Here is a tiny trained network, its code and every weight. The questions are about switching its units off for an input and a target symbol, where a switched-off unit gives its printed mean instead of its output.

import numpy as np


def w(rows, s, z=0):
    codes = np.array(rows[::2]) - 128.0
    scale = np.full(codes.shape[1], s)
    scale[-1] = z or s
    return codes * scale


def norm(h):
    return h / np.sqrt((h * h).mean(-1, keepdims=True) + 1e-5)


def f(y):
    return np.maximum(y, 0)


def softmax(a):
    e = np.exp(a - a.max(-1, keepdims=True))
    return e / e.sum(-1, keepdims=True)


def log_softmax(a):
    a = a - a.max(-1, keepdims=True)
    return a - np.log(np.exp(a).sum(-1, keepdims=True))


def net(x, mask):
    ids = ['ΔΛΣΩεηθξπτφ'.index(c) for c in x.split()]
    T = len(ids)
    res = E[ids] + P[:T]
    u = 0
    for l in range(2):
        r = norm(res)
        for j in range(2):
            rows = slice(3 * j, 3 * j + 3)
            q, k, v = (r @ M[l][rows].T for M in (Q, K, V))
            z = softmax(np.where(np.tri(T) > 0, q @ k.T / 3**0.5, -1e9)) @ v
            o = O[l][rows]
            res = res + np.where(mask[u + j], z, o[:, -1]) @ o[:, :-1]
        u += 2
        y = f(norm(res) @ A[l][:, :-1].T + A[l][:, -1])
        res = res + np.where(mask[u : u + 4], y, B[l][:, -1]) @ B[l][:, :-1]
        u += 4
    return log_softmax(norm(res)[-1] @ U[:, :-1].T + U[:, -1])


Q, K, V, O, A, B = {}, {}, {}, {}, {}, {}
E = w([
[171,116,164,64],'Δ',
[153,55,142,136],'Λ',
[37,121,54,195],'Σ',
[212,224,124,81],'Ω',
[122,67,159,116],'ε',
[92,72,131,96],'η',
[77,78,126,187],'θ',
[253,230,132,55],'ξ',
[199,171,56,30],'π',
[104,44,142,90],'τ',
[42,72,128,168],'φ',
],0.013)
P = w([
[115,154,184,150],'0',
[125,148,9,11],'1',
[179,154,144,143],'2',
[77,142,146,75],'3',
[164,99,11,89],'4',
[169,156,128,139],'5',
[55,122,167,91],'6',
[144,58,17,105],'7',
[148,154,143,146],'8',
[69,145,179,57],'9',
],0.012)
Q[0] = w([
[155,101,76,185],'0.h0',
[186,178,191,252],'0.h0',
[189,41,145,107],'0.h0',
[192,174,147,231],'0.h1',
[122,62,77,73],'0.h1',
[114,128,202,105],'0.h1',
],0.014)
K[0] = w([
[183,119,67,174],'0.h0',
[74,4,123,216],'0.h0',
[247,112,174,88],'0.h0',
[212,225,92,132],'0.h1',
[75,21,109,108],'0.h1',
[157,84,190,137],'0.h1',
],0.013)
V[0] = w([
[219,38,121,211],'0.h0',
[88,47,124,204],'0.h0',
[106,137,217,23],'0.h0',
[38,175,219,175],'0.h1',
[20,33,80,38],'0.h1',
[103,254,25,147],'0.h1',
],0.0081)
O[0] = w([
[181,131,218,115,51],'0.h0',
[99,190,202,72,3],'0.h0',
[150,99,77,47,188],'0.h0',
[2,103,156,149,124],'0.h1',
[115,38,64,86,234],'0.h1',
[167,178,83,235,104],'0.h1',
],0.009,0.0046)
A[0] = w([
[48,141,79,146,252],'0.n0',
[96,135,248,124,99],'0.n1',
[100,39,57,110,96],'0.n2',
[164,167,117,121,11],'0.n3',
],0.014,0.002)
B[0] = w([
[180,138,139,35,186],'0.n0',
[161,108,47,197,155],'0.n1',
[173,251,133,185,246],'0.n2',
[81,114,182,79,153],'0.n3',
],0.012)
Q[1] = w([
[7,172,135,31],'1.h0',
[148,155,26,88],'1.h0',
[169,137,203,163],'1.h0',
[120,113,97,55],'1.h1',
[144,50,164,126],'1.h1',
[181,146,56,111],'1.h1',
],0.015)
K[1] = w([
[93,106,254,174],'1.h0',
[73,127,163,77],'1.h0',
[179,96,98,146],'1.h0',
[136,136,132,80],'1.h1',
[153,57,113,109],'1.h1',
[175,159,128,149],'1.h1',
],0.017)
V[1] = w([
[17,62,55,169],'1.h0',
[109,165,28,55],'1.h0',
[160,7,116,95],'1.h0',
[133,171,134,92],'1.h1',
[88,95,83,100],'1.h1',
[134,107,91,67],'1.h1',
],0.016)
O[1] = w([
[51,48,181,193,106],'1.h0',
[49,88,43,133,250],'1.h0',
[136,8,157,37,63],'1.h0',
[103,138,129,112,187],'1.h1',
[168,169,56,137,67],'1.h1',
[110,108,84,117,116],'1.h1',
],0.013,0.012)
A[1] = w([
[88,95,135,106,195],'1.n0',
[254,66,69,225,254],'1.n1',
[103,181,130,141,126],'1.n2',
[180,114,74,175,55],'1.n3',
],0.017,0.0035)
B[1] = w([
[157,134,121,184,186],'1.n0',
[213,53,249,138,244],'1.n1',
[79,155,117,74,253],'1.n2',
[120,116,84,223,207],'1.n3',
],0.017,0.0061)
U = w([
[173,96,101,102,70],'Δ',
[207,57,228,47,248],'Λ',
[7,149,145,188,119],'Σ',
[146,175,130,168,147],'Ω',
[109,2,166,80,158],'ε',
[54,50,96,84,52],'η',
[106,88,250,166,253],'θ',
[187,197,142,80,174],'ξ',
[235,98,67,122,28],'π',
[76,21,123,52,124],'τ',
[41,41,153,182,75],'φ',
],0.0097,0.0042)

Each question gives the input, a string of symbols that net reads in full, and the target symbol t.
The units are the heads (3 rows each of Q, K, V and O) and the neurons (one row each of A and B). Each row of codes is followed by its name. A weight is (code - 128) times the scale printed after its matrix; where a second scale follows, it is the last column's (O, A, B and U).
mask holds one flag per unit, layer by layer, with each layer's heads first. A switched-off unit (its flag False) gives its mean, the last column of its rows in O or B, instead of its output. The means were averaged over made-up inputs and are rounded, as every weight is.
A unit's drop is (log p(t) with every unit on - log p(t) with that unit switched off) / (log p(t) with every unit on - log p(t) with every unit switched off).
The circuit of an input: a set's keep is (log p(t) with only the set's units on - log p(t) with every unit switched off) / (log p(t) with every unit on - log p(t) with every unit switched off). Starting from all 12 units, units are removed one at a time, each time the one whose removal leaves the highest keep (on an exact tie, the one counted first), for as long as the keep stays at least 0.8.
units of the circuit, in order: the units of the circuit, biggest drop first
most important unit: the unit with the biggest drop
k most important neurons: the k neurons with the biggest drops, biggest first
top k neurons in layer l: the k neurons of layer l with the biggest drops, biggest first
input Ω Σ θ, target θ: units of the circuit, in order : (0.h0 0.n1 1.n1)
input θ Δ ε ξ, target θ: units of the circuit, in order : (0.h1 1.h0 0.n2)
input Λ Λ Ω Ω θ φ Λ θ τ Σ, target Λ: most important unit : 1.h0
input ξ Δ ξ φ, target ξ: 2 most important neurons : (0.n3 0.n2)
input ξ φ π ξ φ, target π: top 2 neurons in layer 0 : (0.n2 0.n3)
input θ ε Σ φ ε θ φ τ τ φ, target θ: units of the circuit, in order : (1.h0 0.h1)
input Λ ξ π π Δ ξ ξ, target Λ: units of the circuit, in order : (1.h0 0.n2 0.h1)
input Σ ξ ε ξ ξ Σ Λ ξ Λ π, target Σ: units of the circuit, in order : (0.h0 1.h0 0.n2 0.h1)
input τ θ Δ Σ, target τ: 2 most important neurons : (0.n0 0.n1)
input ξ θ ξ ε Ω Δ Ω Σ Ω θ, target ξ: units of the circuit, in order : (1.h0 0.n2)
input τ Λ Σ Ω ξ η θ φ ξ ξ, target τ: units of the circuit, in order : (0.h1 1.h0)
input Ω Λ ξ Ω Ω θ ξ θ, target π: units of the circuit, in order : (1.h0 1.n1)
input ξ ξ Ω Σ, target ξ: top 3 neurons in layer 0 : (0.n3 0.n0 0.n1)
input Σ φ Ω Ω, target Σ: most important unit : 0.h1
input φ Λ τ Ω θ Σ π, target φ: units of the circuit, in order : (0.h1 1.h0)
input ε ξ Ω ξ θ, target π: units of the circuit, in order : (1.h0 1.n1 0.h1)
input ε Σ π ξ ξ θ θ π ξ τ, target ε: 2 most important neurons : (0.n2 0.n1)
input ε η θ ξ φ, target π: top 2 neurons in layer 0 : (0.n2 0.n0)
input θ θ ξ Σ ξ τ θ ξ Σ η, target θ: units of the circuit, in order : (0.h1 1.h0)
input Λ φ Ω Δ ξ θ Σ Δ ξ Λ, target Λ: most important neuron : (0.n2)
input θ η η τ Σ η Σ θ θ τ, target θ: units of the circuit, in order : (1.h0 0.h1)
input ξ Ω Λ Λ Ω Σ θ, target ξ: top 2 neurons in layer 0 : (0.n2 0.n0)
input ξ Σ Δ ε, target ξ: 3 most important neurons : (0.n3 0.n2 0.n1)
input Λ Σ θ τ Σ Ω ξ Ω ξ ξ, target Λ: units of the circuit, in order : (1.h0 0.h1 0.n2)
input ξ ξ ξ η Σ ξ ξ Σ ε ε, target ξ: top 2 neurons in layer 0 : (0.n3 0.n2)
input Σ ξ ξ τ π ξ ξ, target Σ: 2 most important neurons : (0.n2 0.n0)
